Here is a tiny trained network, its code and every weight. The questions are about switching its units off for an input and a class, where a switched-off unit gives its printed mean instead of its output.

import numpy as np


def w(rows, s, z=0):
    codes = np.array(rows[::2]) - 128.0
    scale = np.full(codes.shape[1], s)
    scale[-1] = z or s
    return codes * scale


def f(y):
    return np.maximum(y, 0)


def log_softmax(a):
    a = a - a.max(-1, keepdims=True)
    return a - np.log(np.exp(a).sum(-1, keepdims=True))


def net(x, mask):
    res = np.array(x, float).reshape(1, 8) / 4 @ E
    y = f(res @ A[0][:, :-1].T + A[0][:, -1])
    res = res + np.where(mask, y, B[0][:, -1]) @ B[0][:, :-1]
    return log_softmax(res[-1] @ U[:, :-1].T + U[:, -1])


A, B = {}, {}
E = w([
[127,126,130,127,127,125],'x0',
[223,88,126,41,139,145],'x1',
[129,126,245,136,192,185],'x2',
[132,129,112,140,130,147],'x3',
[114,216,135,68,60,183],'x4',
[130,132,122,133,130,134],'x5',
[129,128,125,129,130,129],'x6',
[192,133,172,196,36,112],'x7',
],0.011)
A[0] = w([
[117,161,177,124,193,146,91],'n0',
[73,155,137,227,130,100,130],'n1',
[123,148,91,105,98,48,80],'n2',
[171,114,177,169,117,121,100],'n3',
[191,125,157,190,53,130,85],'n4',
[142,160,82,101,109,108,108],'n5',
[137,120,192,136,141,167,92],'n6',
[157,57,119,151,166,83,4],'n7',
[167,134,190,150,110,113,92],'n8',
[128,160,60,105,116,74,120],'n9',
[74,132,114,190,118,147,109],'n10',
[69,111,92,75,203,170,161],'n11',
[115,200,151,70,64,176,74],'n12',
[136,141,86,123,109,131,147],'n13',
[156,137,62,140,130,88,105],'n14',
[204,135,167,200,63,143,60],'n15',
[138,148,194,141,187,180,96],'n16',
[253,101,113,76,153,127,71],'n17',
[93,152,123,73,49,196,92],'n18',
[176,69,132,163,143,60,108],'n19',
[144,127,187,163,169,204,123],'n20',
[65,160,146,159,86,109,108],'n21',
[197,118,130,74,96,164,185],'n22',
[204,130,107,117,162,112,130],'n23',
[138,64,114,192,187,95,144],'n24',
[145,122,59,145,127,61,90],'n25',
[204,121,115,107,144,132,131],'n26',
[76,170,130,177,141,105,131],'n27',
],0.011,0.0025)
B[0] = w([
[193,65,67,120,37,87,208],'n0',
[29,96,194,84,89,196,251],'n1',
[161,78,119,138,85,108,201],'n2',
[137,126,95,125,146,94,188],'n3',
[68,171,58,2,196,35,224],'n4',
[162,113,152,154,83,119,185],'n5',
[164,58,122,150,80,91,197],'n6',
[135,183,169,181,166,123,212],'n7',
[107,122,62,102,105,115,186],'n8',
[190,72,111,134,90,112,213],'n9',
[120,120,161,108,100,204,207],'n10',
[79,202,38,17,148,56,254],'n11',
[169,189,196,239,212,92,246],'n12',
[183,101,123,149,95,112,174],'n13',
[184,68,100,183,109,124,197],'n14',
[86,166,46,49,146,75,227],'n15',
[178,79,104,154,47,62,229],'n16',
[22,84,179,113,102,231,239],'n17',
[195,172,195,180,190,114,232],'n18',
[133,202,154,151,167,140,223],'n19',
[208,84,93,165,55,70,227],'n20',
[76,116,152,143,143,179,211],'n21',
[61,128,172,112,156,211,224],'n22',
[72,122,188,153,81,173,186],'n23',
[154,205,168,215,221,133,253],'n24',
[187,109,142,152,79,102,216],'n25',
[59,123,150,61,102,209,193],'n26',
[73,80,172,88,84,188,216],'n27',
],0.0069,0.0088)
U = w([
[41,83,182,106,98,228,126],'0',
[225,48,85,153,54,87,51],'1',
[74,190,2,43,184,69,91],'2',
[172,200,189,203,219,132,255],'3',
],0.012,0.0015)

Each question gives the input, the list of numbers given to net, and the class t.
The units are the neurons (one row each of A and B). Each row of codes is followed by its name. A weight is (code - 128) times the scale printed after its matrix; where a second scale follows, it is the last column's (A, B and U).
mask holds one flag per neuron, in row order. A switched-off neuron (its flag False) gives its mean, the last column of its row in B, instead of its output. The means were averaged over made-up inputs and are rounded, as every weight is.
A unit's drop is (log p(t) with every unit on - log p(t) with that unit switched off) / (log p(t) with every unit on - log p(t) with every unit switched off).
The circuit of an input: a set's keep is (log p(t) with only the set's units on - log p(t) with every unit switched off) / (log p(t) with every unit on - log p(t) with every unit switched off). Starting from the 12 units with the biggest drops (on a tie, the unit counted first), units are removed one at a time, each time the one whose removal leaves the highest keep (on an exact tie, the one counted first), for as long as the keep stays at least 0.8.
units of the circuit, in order: the units of the circuit, biggest drop first
most important unit: the unit with the biggest drop
top k neurons: the k neurons with the biggest drops, biggest first
drop of u: that unit's drop, to one decimal
input [-1,-2,2,-5,7,-8,4,8], class 2: top 2 neurons	[n4, n15]
input [7,8,-6,-8,-2,-1,-6,7], class 0: most important unit	n17
input [-6,3,-3,1,4,-5,5,4], class 2: top 4 neurons	[n4, n15, n24, n1]
input [-7,7,2,-2,8,8,-7,0], class 3: top 3 neurons	[n12, n18, n1]
input [-2,5,-1,-7,3,2,1,5], class 0: top 2 neurons	[n17, n11]
input [-7,-5,3,8,8,-8,1,-4], class 3: top 2 neurons	[n12, n18]
input [7,7,1,2,7,3,-3,7], class 0: top 2 neurons	[n17, n22]
input [-2,-6,-7,-6,3,-2,4,-4], class 1: units of the circuit, in order	[n9, n2]
input [-8,-7,-3,-2,-8,3,-1,5], class 3: top 4 neurons	[n24, n19, n17, n7]
input [-4,6,5,3,8,5,3,7], class 3: top 2 neurons	[n12, n18]
input [1,-6,0,-3,-6,-5,8,6], class 0: top 2 neurons	[n1, n11]
input [6,6,-2,-4,5,2,5,5], class 0: top 3 neurons	[n17, n22, n11]
input [-6,-5,-7,-1,3,3,-1,-7], class 1: top 2 neurons	[n9, n4]
input [5,-6,1,-1,6,4,-4,8], class 2: units of the circuit, in order	[n4]
input [-3,-4,-5,4,-7,7,4,-6], class 3: top 4 neurons	[n24, n4, n15, n7]
input [4,-4,8,6,-8,-7,8,3], class 1: top 4 neurons	[n20, n16, n0, n6]
input [-7,3,-2,4,-2,3,2,-1], class 0: drop of n12	0.2
input [1,-4,5,-1,7,7,7,3], class 3: drop of n18	0.2
input [-6,2,-7,3,6,-8,7,8], class 2: drop of n22	0.1
input [1,6,-4,-3,-4,4,3,-3], class 0: units of the circuit, in order	[n17]
